[[  9 -11 -44   9  17  12  22]
 [ 12 -21 -43  13  20  14  26]
 [-33 -10  15 -36 -27 -26 -38]] out 9

[-24 -46  48  32  12  29] out -24

[[ 29  33 -16  26  23  25]
 [-49 -49  31 -49 -45 -43]] out 29

[ 9 28 17 79] out 9

[ 12 866 924 806 313 881 936] out 12

[[4 5 1 0 9 3 1]
 [5 2 3 4 5 4 5]] out 4

[ 809  868 -845  118] out 809
---
[[ 43  11 -25 -50]
 [ 31  -5 -38 -27]
 [ 24  -3 -24 -15]] => -24

[[ 67 -12 -44  53   7]
 [ 37  -1  -5  43   6]
 [ 44   3 -41  41  -9]] => 41

[[ -8 -46 -19 -30 -27  -6   2]
 [ 36 -15 -20 -11  12  16 -32]
 [-17  -5   9 -53  -4 -27 -24]] => -27

[[ 21  38  -2  51]
 [  6 -28 -28   4]
 [-17   0   0  46]] => 0

[[-48  -4  -3 -27 -28]
 [ 47   2  -1  23  46]
 [-46  -9   0 -24 -31]] => -24

[[  8 -19 -15  -2  -1 -13]
 [ 23 -49   5  -8  -3 -20]
 [ -5   8  -4   4   0   2]] => 0

[[-60  17  24  31 -43  43  -7]
 [ -5 -14  22 -31 -13 -52   9]
 [ 55 -48  40 -55 -53   1 -52]] => 1
---
[[ 41  23 -34   5 -28  30  -3 -16   5 -22  13 -49  39]
 [  9  17 -16 -10 -20   3   8 -21   2   3   5 -18  23]
 [ 27   3 -17  12 -15  14 -11   0  -4 -37   6 -23  14]
 [-17  -8   8  -9 -11 -30   3 -11 -13 -16  -4  24  -9]
 [-31  14   6 -33 -13 -28  27 -33   1  44  -2  17   8]
 [ 25   4 -21   5 -33  -2  -9 -15 -13 -55   7 -19  19]
 [  9 -23   6  23   7  -1 -22  24 -12 -49  -3   9 -20]
 [ 22 -12  -5  23   4  16 -21  21  -5 -41   2 -11  -6]
 [-31 -20  26  -3  17 -28   1  11  -7   7 -10  40 -30]
 [ 23  12 -19   4 -15  17  -3  -8   2 -14   7 -27  21]
 [ 27   3 -18  10 -23   7 -11  -6  -8 -46   6 -21  16]] ==> -34

[[ -5  -9  -9  -9  -4 -10  -9  -9 -10 -12  -9  -9 -12]
 [ -3   5   6   5  -2 -24 -24   5   5   4   6 -27   7]
 [ -5  -2  -2  -3  -3  -7  -7  -1  -3  -1  -1  -9  -1]
 [-22 -23 -22 -23 -25  -9  -9 -23 -23 -24 -23 -12 -21]
 [ 32  49  49  50  32 -56 -57  48  50  51  48 -55  51]
 [ 40  50  50  52  37 -45 -45  48  52  51  48 -40  50]] ==> -9

[[-20 -18  14 -12   9 -15   0   5 -44   9  -4 -14  19  19  26  12]
 [ 13 -13  -4  -2   9  25  -5  12  11  -1  28  -8 -15 -17   4  11]
 [ 23  -6   1  -5   1  42  19 -10   6  16  30 -18   8  -1  15  18]
 [-12   3  -9 -34   6  21 -11 -33  41  -4 -50  24  13  24  12 -11]
 [  1  15  -3  22   2 -30 -19  25   6 -22   2  12 -25 -29 -31 -18]
 [-16 -12  -2 -13  12 -10 -22   9   6 -13 -17   9  -9  -4   3  -6]
 [ -1  14   1  -1   8 -15 -26  13   6 -20  -5  20 -18  17  -7  -7]] ==> 14

[[ 53  16 -22 -18   6  -9  31 -21  25 -17 -14   1  10  23]
 [  7 -23  26 -16  33  21  28  23  30  -5 -39 -43  34  -1]
 [-57 -20  30  24  -9   7 -46  26 -27  25   0  -9  -7 -30]
 [-58 -24  33  23  -5   9 -43  28 -24  25  -3 -12  -4 -31]
 [-11  24 -28  11 -25 -17 -16 -21 -30   1  50  45 -36   5]
 [ 21  33 -39   2 -22 -24   1 -33 -17  -9  41  45 -31  19]
 [-43 -19  25  16  -3   8 -30  22 -16  19  -4 -11  -1 -23]
 [-29  15 -16  19 -29 -15 -33 -13 -38  10  48  41 -38  -6]] ==> -22

[[-28 -14  31 -20  31  22   4 -24 -17 -39 -20  16  14]
 [-36 -22  37 -26  41  30  17 -28 -29 -44 -34  25  16]
 [ 54  34 -49  42 -53 -40 -14  38  35  59  43 -36 -24]
 [ 18  10 -21  10 -26 -15  -4   8  17  20  21 -12   2]
 [-35 -17  36 -22  40  24  11 -19 -21 -41 -29  22   8]
 [  6   6 -10  11  -1  -6 -10  10   5   2   3  -7 -13]
 [ 36  24 -39  37 -40 -41 -17  43  29  45  28 -33 -39]] ==> 31
---
-16,25,13,0,36,-29,-14
-35,14,11,-24,28,-52,-31
62,-29,2,-40,12,9,52
out 62, -52

-16,-48,24,-4,4,-22,-1 out 24, -48

33,-61,-3,17
6,-5,-28,-19
out 33, -61

-23,-21,66,-30 out 66, -30

-40,-8,-6,2,-64,-22,18 out 18, -64

-28,57,3,-42 out 57, -42
